Each row of numbers belongs to one of the objects below and depends on some of the facts about them. Some rows are named. Which object is each other row?

How the objects are related:
ε: points at; Ψ: is of sort; π: is directly part of; α: refers to
k_40: ε k_777; Ψ 75; π k_971
k_550: Ψ 478; π k_723
k_660: Ψ 216; π k_806; α k_659, k_469, k_382
k_265: Ψ 478; π k_517
k_366: ε k_706; Ψ 755; π k_92; α k_725, k_95
k_76: ε k_366
k_599: ε k_295; Ψ 755; π k_723
k_806: ε k_354; α k_957, k_469
k_725: ε k_661
k_433: Ψ 755; π k_517; α k_659, k_517
k_457: Ψ 514; π k_76; α k_849
k_736: Ψ 216; π k_910
k_549: Ψ 514; π k_76
k_323: Ψ 426; π k_92
k_394: ε k_27; Ψ 478; π k_379; α k_511, k_95
k_859: Ψ 514; π k_92; α k_706, k_525
k_600: ε k_21; Ψ 216; π k_725
k_336: ε k_853; Ψ 514; π k_354
k_956: ε k_723; Ψ 831; π k_92
k_469: ε k_690; Ψ 755; π k_723
k_95: ε k_778; Ψ 831; π k_379
k_695: Ψ 478; π k_379
k_214: ε k_856; Ψ 75; π k_379; α k_279
k_193: Ψ 426; π k_92
k_42: Ψ 831; π k_4
k_157: Ψ 426; π k_971
k_87: Ψ 426; π k_441; α k_193, k_824
k_973: ε k_971; Ψ 831; π k_525
k_282: ε k_157; Ψ 755; π k_4
k_546: Ψ 755; π k_723
k_379: ε k_957
k_295: ε k_214; Ψ 75; π k_92; α k_27
k_27: ε k_76
k_944: ε k_213; Ψ 426; π k_92; α k_76
k_530: Ψ 75; π k_971; α k_40, k_382
k_374: ε k_483; Ψ 755; π k_76
k_778: ε k_433; Ψ 831; π k_379
k_824: Ψ 831; π k_379
k_382: ε k_204; Ψ 75; π k_27
k_489: Ψ 216; π k_725; α k_230, k_483
k_723: ε k_549; α k_441, k_973, k_856, k_483
k_661: ε k_956; Ψ 514; π k_525; α k_379
k_97: ε k_550; Ψ 755; π k_971; α k_517
k_971: α k_778
k_854: ε k_489; Ψ 426; π k_92; α k_40, k_517
k_706: ε k_511; Ψ 426; π k_497
k_955: ε k_42
k_849: ε k_546
k_274: Ψ 831; π k_76; α k_910, k_736
k_853: ε k_378; Ψ 216; π k_846
k_483: ε k_193; Ψ 75; π k_27
k_777: Ψ 75; π k_27; α k_973, k_849
k_204: Ψ 426; π k_517
k_659: ε k_859; Ψ 75; π k_27
k_92: ε k_660
k_918: ε k_659; Ψ 426; π k_955; α k_204
k_257: Ψ 514; π k_690
k_957: ε k_880; Ψ 831; π k_849
k_230: ε k_854; Ψ 831; π k_279
k_715: ε k_955; Ψ 426; π k_379
k_108: ε k_640; Ψ 831; π k_910; α k_204
k_880: Ψ 514; π k_849; α k_659, k_695
k_658: Ψ 831; π k_497
k_418: ε k_40; Ψ 426; π k_92
k_441: ε k_374
k_378: Ψ 426; π k_76; α k_336, k_354
k_796: Ψ 755; π k_971
k_856: ε k_600; Ψ 216; π k_725
k_21: ε k_441; Ψ 216; π k_76
k_870: Ψ 831; π k_379; α k_736, k_824
k_640: ε k_497; Ψ 478; π k_846
k_511: Ψ 216; π k_971
k_243: ε k_944; Ψ 514; π k_525; α k_204, k_824
k_213: ε k_97; Ψ 426; π k_92
k_690: ε k_725; α k_640, k_279, k_725, k_354
k_646: ε k_257; Ψ 831; π k_279

Known rows:
k_157: [ 9 -2 -3 -1  7 -1 -2 -2 -1  4 -1  0 -1 -3 -1 -1  7  4  4 -5 -1 14 13 -2
 -3  3  0 -5 -4  0  0 -1 18 -1 -1 -6 15 -3 -4 10 -3  6 -5 -2 17 -3 -7]
k_76: [ -3   0  -3  -2  -3  -3   3  -2  10  16   6   0   0  11  -2  -1  -5  -6
  -2  20  -5  -2  -2  -1  -3   1  -1   5  -4  -2 -10  -2  -8   0  -1   4
  -1  -3  -1   0  -4  11   1  -1  -5  -5  50]
k_282: [ 0  0 -3 -2  0 -2  0 -3 -2  8 -3 -2  4 -2 -4 -2 -5 -3 -2 -1 13 -4 -7  0
 -3  0 -2 -5 -6  5  8 -2 -6 -2  2  3  2 -2 -2 -7 -4  2 -3  1 -6  1 -8]
k_854: [-4  0  2  4 -3  2 -4 13 -2  0 -3 -1  2 -3  0 11  0  0  8 -4 -4  3 -7 -3
  9 -3  0 -3 -2 -2  3 -3  6  0 -1 -6  1 -5 -3 30  8  3  6  3  2 12 -9]
k_918: [-6 -5 -3 -2  2 -3 -5 -3 -3  1 -2 -1 -2 -1  2  0 -7 -3 -2 -4 -4 20  5  5
 -1 -5 -1 -5 -4 -4 10 -2 -7 12 -2 -6  0 -9  2  8  5 -1 -2 -4 -3  0 -7]
k_956: [-2  0 13  4 -2  0 -3 15 -1 -1 -2  2 -2 -3 -2  8 11  0  1  2 -3 -3 12 -2
  4 -2  6 -4 -4  3 -8  2  9  0 -2 -6 -2 -9 -3  3 -1 -2 -4 -1 -4 -6 -9]
k_859: [  6   5   2  -2   0  -2  -4   7   6   3  -3   7   2  -5  -2  -1  -2   6
   2  -4   9   0   0   0   7  -4   0  -5  -3   9 -10  -2  -2   3   3  -5
  -4  -4  -2   0   3   0  -1   2  -4   4  -9]
k_40: [-2 -2  1 -2  2  3 -1 -2 -2  6 -1 -1  0 -3 -4  2 10 -3  4 -4 -3 -3 -6  0
 -3  3 -1 -5 -3 18 10 -2 19 -1 -2  0 15  5 -4 11 -4  5 -6 -5  7 -5 -4]
k_640: [-5 -3  3 -1 -2  6  5 -2 -1 -4  2 -1 -1 -2 -1  0 -4 -3 -3 15 -6 -3 -5  2
 -3  0  0 -3 -4  5 -3 -3  1 -2  9 -2 -3 -7 -4 -7 -2  5 -3 -1 -5 -2 -8]
k_433: [ 5  0  5  5 -1  1 -2  1 -2  5 -2 -1 11 11 -2 -1 -7  9 -1 -4  7  5 -5  3
 -2  1  1 -6 -2 -2 17 -3 -4 -1  5  7 -4 14  3 -7 -3  4 -2 -3  4 -1 -9]
k_42: [-3 -2  0  0 -1 -1 -2  0 -2 -5 -1  1 -2 -1  3 -1  3  1  0  4 -4 -2  1 -1
  0 -1 -1 -2 -4  1 -7  3  6 -1 -1 -4 -4  0 -2  6 -4 -3 -2 -3  4 -4 -6]
k_530: [ 5 -2  8  3  4  6 -3 -2 -1  8 -1 -2  0 -2 -4  0 13  1  2 -3 -4  0 -6  4
 -3  8 -1 -5 -3 12 11 -2 22 -2 -1  1  5  9  0  1 -3  7 -5 -4 15 -3 -9]
k_323: [ 3  1 -2  0 -1 -3 -4  5  0  2 -1  2 -2 -5  4  0  4 -3  4 -5  2  3  4 -3
 13 -3 -2 -4 -4 -1 -9  1 12  5 -2 -6  1 -8 -3  9  7  2 -1  0 -3  7 -9]
k_230: [-5 -1 -2 -3 -2  0  0  0 -1 -6 -1 -1 -1 -2  0  0  5 -4  0  4 -4 -3  5 -2
 -1 -2  2 -2 -5  2 -8 -3  1 -2 -2 -3 -1 -5 -4  1 -4 -3 -2  0  0 -5 -5]
k_846: [10 -3 -4 -2 -2 -1  0 -2  4 -1 -2 -2 -1 -1 -4 -1 -6  0  2  1  1  0 -7 -4
 -3 -1 -1  0  8 -5 -9  0 -7 -3 -2  1 -2  5  1 -1  2 -5 -4 -3  2  1 15]
k_660: [-6 -3 10 -1 -3  1 -3  8  1 -5 -2 14  8 14 -2 -1  2  4  2 -3 -4  4 -2 10
  1 10 -1 10 -1 -3  1 18  0  2  1  6 -4  4 -2 -7  0 -6  6 -3 12 -5 -9]
k_336: [-3 -3 -3 -4 -2 -1 -1  0 -3 -1  0 -1  4  3 -4 -1 -5  3 -2 -5  2 -3 -1 -1
  0 -3 -1 -3 -4 -1 -5 -2 -8 -2  1 -1  1 -3 -3 -4 -3 -3  0  2 -4  1 -7]
k_853: [-5 -4  1 -2 -2 -1  0  2 -2 -3 -1 -1  4  3  3 -2 -5  0  0 -4  2 -2  3  0
  0  5  0 15  0 -4  1 -3 -6  0 -1  6  2 -4 -2  5  0 -8  9  0  0  5  1]
k_550: [-6 -3  9  2 -2  6 -2 -2 11 -7  0 -2 -2 -4 -2 -1 -5 -3 -3 11 -1 -2 -4  5
  1  4 -2 -5 -5 -2 -1 -3  4  1  3 -6 -5  2 -4 -5 -4 -2 -6  2  6 -5 -8]
k_723: [ 0 -1 -3  9 -3  4  0  2 13 -6 -2  0 -4 -4 -3  0 -4 -3 -2 -4 -3 -4 -1 -3
 -1 -2 -2 -6 12 -4 11 -2 -7 -2 -1 -3  4  5 -3 -1 15 -5 -3  3  9 -1 12]
k_108: [-6 -2  4 -4 -1 -2 -3 -2 -3 -3 -3  0 -1 -1 -1  1 -4 -2 -3 -3 -3  6  4  7
 -3 -3  3  4  0 -4  2 -2 -7 11  1 -4 -4 -5  8  8 -3 -4 -3 -4 -2 -4 -8]
k_92: [  8  -2  -4  -4  -2  -2  -2   3   6   7  -3   9  -2  -4  -4   2  -3  -3
   9   0   0  -4  -5  -4   0  -3  -1  -6  14   4 -10  -2  -9   0  -1  -4
   0  -5  -3   1  16  -7  -4  -1  -6   5  17]
k_295: [-5  3  6  2 -3 -1 -2 -2 -2  3 -1 -2 -2 -4  7  6 17 -4  4  4 -3 -2 -7  2
 -3 -4  0 -3 -4 15 -1 -2  1 -1 -2 -1 -4 -7  1 -3  3 -3 -3 -3 -5 -4 -6]
k_457: [ 2 19  4 13  5 -2 -3 -1  2 -7 26  0  5 -3 -3 -1  2  1 -3  1 -3  4 17  4
 -2 -2 -1 13 -5  7 -9 -1 -6 -1  0  6 -5 -3  2 -6 -4 13  8  5 -6 -1 27]
k_690: [ 9 -2 -3 -2 -2  2  0  1  4 -3  1 -2 -1  4 -3 -2  0 -3 -6 -4 -3 -3 -6 -1
 -1 -3  6 -4 15 -6  3 -3 -6 -2 -1  5 -4 -8 -2  2 -3  6  3 -3 -3 -5 -2]
k_441: [ 4 -4 -4 -3 -3  0  4 -2 -1 -4 -4 -3 -1 -3 -3 -1 -7 -4  3 -4 -5 -4 -4 -5
  0 -1 -1  3  8 -3 -8 -3 -7 -1 -2  5  8 -2  2 -6  8 -5 -4  5  3  6 18]
k_27: [ 9 -2 -4 -4 -1  0  9 -1 -3  6 -1 -1 -3 13  0 -1 -5 -2  2  3  3  6 -7 -4
 -2  0 -1 14  5 -6 -8 -4 -6  0 -2  9  4 -5 11 -6  0  0  2 -4 -5  2 -1]
k_910: [ 9 -4 -2 -1 -2 -1  1 -3  3  1 -3 -2 -3 -3 -4 -1 -8  2  3  2  3 -1 -7 -4
 -3  0  0 -1  6 -3 -8  0 -7 -3 -2  1 -3  8 -1  0  2 -4 -3  0  2  3 18]
k_279: [11 -1 -3 -4 -1  0 -2 -2  7  1  1 -1 -1  2 -3 -2 -4 -2 -2 -2 -1 -2 -4 -3
 -4  0 -1 -1  9 -4 -6  2 -5 -3 -2  3 -1 -2  0 -1 -2 -1 -3 -2 -1 -5  6]
k_497: [10 -2 -3 -1 -3 -1  0 -2  3 -1 -2 -2 -2 -3 -4  0 -5  2  4  2  3  1 -8 -3
 -2  0  0 -2 10 -5 -8 -2 -8 -2 -2  2  0  5  0  2  0 -4 -2 -2  1 -1 17]

Name these rows:
Some rows may be objects named above.
[ 7 -2 -4  4 -2  1  6 -1 -3 -6  3 -2 -2 -6 -3 -2  2 -3  6 -2  2 -2  3 -4
 -3 -2  0  6 17 -3 -7 -3 -7 -3 -2  4  7 -1  8 -6  9  0 -1  0  0  2 23] | k_849
[-2  0 -2  0 -2 -2 -3  4 -2  1 -3  0 -2 -3  2  3  8 -6  4 -4  1 -3  7 -3
 10 -4 -1 -3 -5  0 -9 -3  5  2 -1 -5  3 -8 -3  7  7 -1  2  0 -4  8 -7] | k_418
[-5 10 -3 -3  4 -1 -1 -1 -2  9  3 -1 11  6 -3 -1 -6 -4 -3  6 -2 -3 -7 13
 -2  2  0 -3 -4 17 -6 -2 -4  0  3  9 -1 -7  0 -7 -4  8  2 10 -6  2 20] | k_374
[-5 -2 -3 -2  1 -2 -5 -4 -3  2 -1  1 -2  0  0 -1 -7 -5 -3 -3 -3 20  4  3
 -1 -3 -2 -5 -4 -3 10 -3 -9 14 -2 -6  1 -6 -1  9  5 -2 -1 -4 -3 -2 -9] | k_918
[-6 -2  7 -2 -1  0 -2  2 -2 -5  4  2  2  3  9 -1 -4  6 -4 -5  8  0  3 -1
  1  6  0 22  1 -4  2  1 -4  4 -1  5 -1 -2  0  2  1 -5 10 -1  4  6 -4] | k_489
[ 0  1 -4  3 -1 -2 -3  3 -2  1 -2  1 -2 -6  4 -2  0 -4  4 -3  5 -2  9 -1
 15 -3 -2 -3 -4  3 -9 -1 13  4 -2 -5 -1 -8 -4  9 10  1  5  3 -2 12 -8] | k_193
[-4  0 -3  4 -3  3  2 -2 -1 -7 -2 -1 -2  3  5 -1  0 -4  0  4  3 -4 -7 -1
 -3  1  7  3 -5 13 -5 -4  2 -1  2 10  7 -7 15 -7 -3  1  3 -2 -2 -2 -8] | k_483
[-1  0 -3 -1 -3 -2 -3  3 -2  0 -2 -1 -2 -4  0  3  6 -5  6 -4  0 -2  7 -3
 10 -2 -3 -3 -5  1 -7 -2  6  4 -2 -6  3 -9 -3  8  8 -1  1  0 -5  7 -8] | k_418
[-6 -1  2 -2 -1 -1 -1  1 -3 -2 -2  1 -1  1  9 -1 -6  9 -2 -5 10 -1 11  0
  5 10 -1 12 -3 -3  2  7  6  0 -2  2 -5  6 -3  4  1 -5 14  6  5 12  0] | k_736
[ 3  0 -2 -1 -2 -1 -3  5  1 -3 -1 -2  9 11 -4 -1 -4  9  1 -4  0  9 -4  6
  1 -1  0 -4 -4 -5 -5  0 -7 -2  3  1 -3  6 -3 -6 -4 -1 -2 -4  6 -4 -7] | k_880
[  2  -1  11  -2  -2   0  -3   4   9  27  -3   0  -2   0  -2   4  11  -4
  -3  -4   5  -3  -7   3  -2  -4   2  -4  -4   9  13  -2 -10  -1   5  -4
  -2  -8  -4  -6   0  20  -2   0  -6  -4  -7] | k_366
[ 3 -2  0  1  1 -3 -3  9 -3 -2 -1 -1  4  0 -4 -2 -5 10 -5 -5 -2 -4  4  2
 -2 -5  0 -3 -4 -4  3 -3 -9 -2  0  0  0 -2 -3 -4 -1  0  2 -1  0  1 -8] | k_661
[ -4   2  -5  -3  -2  -2   5  -3  12  15   7  -2  -1   9  -4  -1  -3  -4
   0  19  -3  -1  -2  -1  -2   1   0   4  -3  -2 -10  -2  -8  -2  -1   4
  -1  -2  -2  -1  -4  12   1  -2  -5  -5  50] | k_76
[-6 -3  4 -3 -1  5  5 -2 -2 -6  2 -1 -1 -3  0  0 -4 -3 -3 14 -3 -3 -4  2
 -2  0  0 -3 -5  3 -3 -4  1 -2 10 -1 -5 -7 -3 -5 -4  4 -2 -1 -4 -4 -6] | k_640
[10 -2 -3  0  6 -1 -1 -3 -3  5 -2  0 -2 -3 -1 -1  4  5  3 -5  0 13 13 -2
 -2  2 -1 -5 -4 -1  1 -1 21  0 -1 -6 15 -4 -3 10 -3  4 -5 -4 16 -3 -8] | k_157
[-2 -3  2 -2  2  3  0 -2 -2  8 -3  0  1 -4 -3  2 11 -2  4 -3 -2 -3 -5 -2
 -3  5 -2 -6 -5 16 11 -2 19 -2 -1  1 15  4 -4 10 -3  4 -4 -4  8 -3 -5] | k_40
[-6 -3  3 -4 -1 -3 -1  1 -2 -2 -3  1 -1  1  9 -1 -5 10 -3 -5 11 -4  9  1
  6 11 -2 14 -4 -2  2  6  6  0 -2  3 -4  6 -1  4  2 -5 14  6  5 11  1] | k_736
[ 9 -2 -3 -1 -2  4 -1  1  4 -3  2  0 -1  4 -3 -2  0 -3 -5 -4 -4 -4 -6  0
 -3 -3  7 -4 15 -5  2 -2 -5 -2 -1  5 -3 -6 -3  4 -3  4  3 -2 -4 -6  0] | k_690
[ 9 -2 -3 -2 -2  0  2  2  1 -3 -1 -1 -1 -1 -3 -1 -5 -2 -3 -3 -2 -4 -4 -2
 -3 -3  5 -5  9 -5 -3 -2 -6 -1 -2  4  1 -6 -3  3 -3 -2  0 -3 -3 -4  5] | k_725
[-6 -2 -2 -1 -2 -2 -4 -2  0  5 -1 -1  2 -1 -3 -2 -6  7 -2 -3 -6  9 10  9
  0 -2  2 -1 -2 -3 13 -1 -7  2  0 -3 -4  6 -1 -3  3 -4  6  0 -4  6 -8] | k_243
[ 4  1 -3 -3 -1 -3 -2 -1  0  0  1 -2  3  0 -2 -1 -7  7 -1 -3  6  3 -1 -1
  2 -3 -2 -3 -5 -2 -9 -1 -5 -1  0 -3 -2  3 -3 -3 -2 -2 -1  2  0  3 -6] | k_257
[-4 10 -3  0  4 -1  3 -2  0 -7 -3  2 -3 -6  9 -2  5 12 -4  0 -3 -3 11 -1
  6  3  1 -4  0 -2 11 13  8 -2  0 -6 -4 25  2 -1 -4  6 16  7  1 -4 -8] | k_870
[21 -2 -3 -2  3  3 -1 -3 -2  9 -3  6  0 -4 -4 -2 -4 12  6 -3 -3  9  1 -3
 -3  6 -1  0  4  2 -2 -2 -6 -1 -2  0 10 12 -3  3 -2  3 -5 -3 16 -5 15] | k_971
[-5 -3 -3  0 -3 -2  2  0 -3  5 -2  0 -3  6  1 -1  3 -5 -1 -4 -3  1  7 -4
  8 -2 -1 -3 -4 -5  2 -2 -2 -3  0 -5 10 -8 -3  2  0  6 -1 -1 -1 -2 -7] | k_706
[ -3   0  -3  -3  -2  -1   4  -2  11  15   6  -1   0   9  -3  -1  -4  -5
   0  19  -3  -1  -1  -2  -2   2  -1   4  -3  -2 -11  -2  -7  -2  -1   4
  -1  -4   0   0  -4  11   0  -1  -6  -4  49] | k_76
[ -6   5   2   5  -2   0  -2  -2   3  -4   9  -2  -4   4  -1  -1  -3   0
  -3  17  -3  -4  12  11   0   3  -1  -1  -4  13 -10  14  13   0  -2   0
  -5   4  -3   6  -3   9  11   5  -7  -5  25] | k_274
[-6 -3  9 -3 -1  1 -2  8  1 -5 -3 12  8 13 -1  0  2  4  3 -2 -1  6 -2  9
 -1  9  2  9  0 -5  2 17 -1  4  1  6 -5  3 -3 -7  1 -4  7 -4 11 -4 -9] | k_660
[  3  10  -3   0   3  -3  -4  -1   4   6  15  -1   5   7  -3  -2  -6   3
  -3  11  -4   1   2   5   0  -3  -1   0  -4   2 -11   2   1   2  -2   2
  -3   0  -3  -3  -3   3   0   2  -5   0  22] | k_549
[-5  0  3 -1  5  0 11  1  0 -3  4  0 -4 -2  3  5 12 -2 -5  7 -2 -2 -5 -1
 -4  0  3 -2  6 -6 16  0 -2 -2 19 -7 -4  1  4 -9 -2 12  2  1 -5 -2 -7] | k_394
[-5  6  5 -3  0 -1 -3 -2 -2  2 10  0  6 15 -2 -1 -6 -3 -4 -2 -5 -3  6  7
  5  3 -1 22 -4  0 -5  5  3 12 -1 14 -2 -8 -4 -5 -3 -5  6 10 -6  7 32] | k_21
[ 2 12  0 -1  3 -2 -3 -1  4  8 15 -2  5  7 -4 -1 -5  3 -3 11 -4  1  4  6
  2 -3 -1  0 -3  3 -9  1  2  2 -1  2 -4 -1 -3 -1 -2  3 -2  3 -6  1 23] | k_549
[14 -3  1 -2 11 -3 -1 -1 -2 15 -3 -1  4 -4 -4 -2 -6  7  0 -2 14  3 -4  2
 -3  6  0 -5 -4 13  8 -2  9 -3  1  1 11  6 -2 -5 -4  6 -6 -3  4 -4 -5] | k_796
[-5 -2  8  1 -2  5  1 -1 -1 -4  0 -1 -3 -3  2 -1 -6  2 -2 17 -1 -3 -3  2
 -4  1 -1 -3 -6  2 -7 -2  9 -2  8 -3 -5 -2  1 -8 -3  4 -4 -2  0 -4 -6] | k_265
[ 9 -1 -5  0 -3  7 -1  3  4 -1 -1 -2 -1  5 -5 -1 -6 15  3 -4 -1  3 -4 -4
 -3 -2  0  4 16 -3  1 -3 -9 -2 -3  4  2 16  0 23  1 -4 -3 -1  9  9  7] | k_517
[-3  4 -3 -1  0 -2 -3 -2  0 -1 17 -3  0 15 -1 -1  1 -5 -3  1 -4  8  1  6
 -2 -2 -1 -4 -3 -3 -6  9  2  3 -1 -1 -5 -8 -4  8 -4 12  6  1 -7 -2 10] | k_378
[ 3 -3  8  2  2  7  0 -2 -3 19 -2 -2 10 -3 -4  7 -6 12  0 -3 -3  2 -4 -3
 -5  4  0 -3 -3 11 33 -2 20 -2  0  5  9 16 -4  3 -4  3 -4  0 12  5 -9] | k_97
[ 6  3  7 28 -2  9 -1 -2 -2 -7  1 -1 -2 -3 17 -2 17 -4  3  2 14 -1  0 -2
 -2  0 -2 13 -2  8  0  1 -9 -1  1  9  1 -7 34 -7 -1  9  7 -4  0 -4 -8] | k_777
[  9  -3  -4  -1  -2   5  -1   3   5  -1  -1  -1   0   4  -4  -1  -6  14
   3  -4  -3   3  -5  -4  -1  -4  -1   4  16  -5  -1  -2 -10  -1  -2   3
   2  17  -2  23   0  -4  -4   0   9   7   8] | k_517

